Below is a small trained network, with its code and all its weights. Each question gives an input and a class and asks what happens when units are switched off, that is, made to give their printed mean instead of their output.

import numpy as np


def w(rows, s, z=0):
    codes = np.array(rows[::2]) - 128.0
    scale = np.full(codes.shape[1], s)
    scale[-1] = z or s
    return codes * scale


def norm(h):
    return h / np.sqrt((h * h).mean(-1, keepdims=True) + 1e-5)


def f(y):
    return y / 2 * (1 + np.tanh(0.7978845608 * (y + 0.044715 * y**3)))


def log_softmax(a):
    a = a - a.max(-1, keepdims=True)
    return a - np.log(np.exp(a).sum(-1, keepdims=True))


def net(x, mask):
    res = np.array(x, float).reshape(1, 4) / 4 @ E
    u = 0
    for l in range(2):
        y = f(norm(res) @ A[l][:, :-1].T + A[l][:, -1])
        res = res + np.where(mask[u : u + 6], y, B[l][:, -1]) @ B[l][:, :-1]
        u += 6
    return log_softmax(norm(res)[-1] @ U[:, :-1].T + U[:, -1])


A, B = {}, {}
E = w([
[126,128,139,58,64,98,84],'x0',
[139,75,66,118,109,103,207],'x1',
[58,89,192,155,255,111,101],'x2',
[69,113,114,177,91,181,131],'x3',
],0.0086)
A[0] = w([
[100,205,138,172,103,148,39,228],'L0N0',
[140,159,122,85,126,116,140,101],'L0N1',
[121,58,130,204,196,104,52,119],'L0N2',
[178,2,112,134,134,107,124,32],'L0N3',
[166,149,83,156,48,157,78,229],'L0N4',
[150,88,110,71,184,133,193,249],'L0N5',
],0.0086,0.0019)
B[0] = w([
[205,112,149,73,223,148,162,241],'L0N0',
[254,182,121,101,96,158,91,142],'L0N1',
[97,53,111,63,156,162,72,254],'L0N2',
[101,133,90,188,140,129,191,161],'L0N3',
[98,59,102,37,103,137,119,255],'L0N4',
[124,90,23,204,53,147,97,226],'L0N5',
],0.0077,0.0045)
A[1] = w([
[130,146,124,95,186,254,93,42],'L1N0',
[43,158,214,94,74,209,55,212],'L1N1',
[108,85,149,176,135,121,123,90],'L1N2',
[172,60,123,145,33,77,136,216],'L1N3',
[76,16,158,112,159,178,197,128],'L1N4',
[87,54,68,101,230,46,108,254],'L1N5',
],0.0065,0.0018)
B[1] = w([
[194,109,164,115,245,89,148,190],'L1N0',
[138,61,78,87,178,126,140,180],'L1N1',
[66,127,92,106,134,152,141,140],'L1N2',
[99,114,123,151,69,116,78,198],'L1N3',
[60,201,67,115,105,142,111,227],'L1N4',
[173,167,99,154,149,254,68,255],'L1N5',
],0.0078,0.0058)
U = w([
[170,158,225,205,159,55,212,7],'0',
[172,121,97,190,88,19,202,200],'1',
[33,103,203,169,141,170,110,11],'2',
[64,112,89,181,162,168,137,249],'3',
[181,128,139,90,255,97,183,247],'4',
[51,177,181,135,119,84,174,7],'5',
[51,82,181,85,53,157,151,248],'6',
[78,137,137,177,115,74,179,7],'7',
],0.0064,0.0019)

Each question gives the input, the list of numbers given to net, and the class t.
The units are the neurons (one row each of A and B). Each row of codes is followed by its name. A weight is (code - 128) times the scale printed after its matrix; where a second scale follows, it is the last column's (A, B and U).
mask holds one flag per neuron, layer by layer. A switched-off neuron (its flag False) gives its mean, the last column of its row in B, instead of its output. The means were averaged over made-up inputs and are rounded, as every weight is.
A unit's drop is (log p(t) with every unit on - log p(t) with that unit switched off) / (log p(t) with every unit on - log p(t) with every unit switched off).
The circuit of an input: a set's keep is (log p(t) with only the set's units on - log p(t) with every unit switched off) / (log p(t) with every unit on - log p(t) with every unit switched off). Starting from all 12 units, units are removed one at a time, each time the one whose removal leaves the highest keep (on an exact tie, the one counted first), for as long as the keep stays at least 0.8.
units of the circuit, in order: the units of the circuit, biggest drop first
unit that matters most: the unit with the biggest drop
top k neurons in layer l: the k neurons of layer l with the biggest drops, biggest first
drop when u is switched off: that unit's drop, to one decimal
input [0,0,1,-3], class 1: unit that matters most => L0N5
input [-4,-8,-6,7], class 4: units of the circuit, in order => L0N0, L1N0
input [5,4,2,-8], class 1: units of the circuit, in order => L0N2, L0N4, L0N5, L0N0
input [8,1,2,-5], class 1: top 3 neurons in layer 0 => L0N2, L0N4, L0N1
input [-3,-5,2,5], class 4: units of the circuit, in order => L1N0, L0N0
input [-3,-4,-2,-6], class 0: top 2 neurons in layer 0 => L0N2, L0N4
input [-2,-2,0,-7], class 0: top 4 neurons in layer 0 => L0N4, L0N2, L0N1, L0N0
input [-8,-3,-2,5], class 4: top 2 neurons in layer 0 => L0N5, L0N0
input [-7,-5,-6,4], class 4: top 2 neurons in layer 1 => L1N0, L1N5
input [-4,5,6,-8], class 3: top 2 neurons in layer 0 => L0N5, L0N0
input [-6,-8,0,2], class 4: drop when L1N0 is switched off => 0.1
input [1,-7,-6,4], class 4: drop when L0N0 is switched off => 0.6
input [0,-8,1,7], class 4: drop when L0N0 is switched off => 0.2
input [1,-7,-3,0], class 4: units of the circuit, in order => L0N0
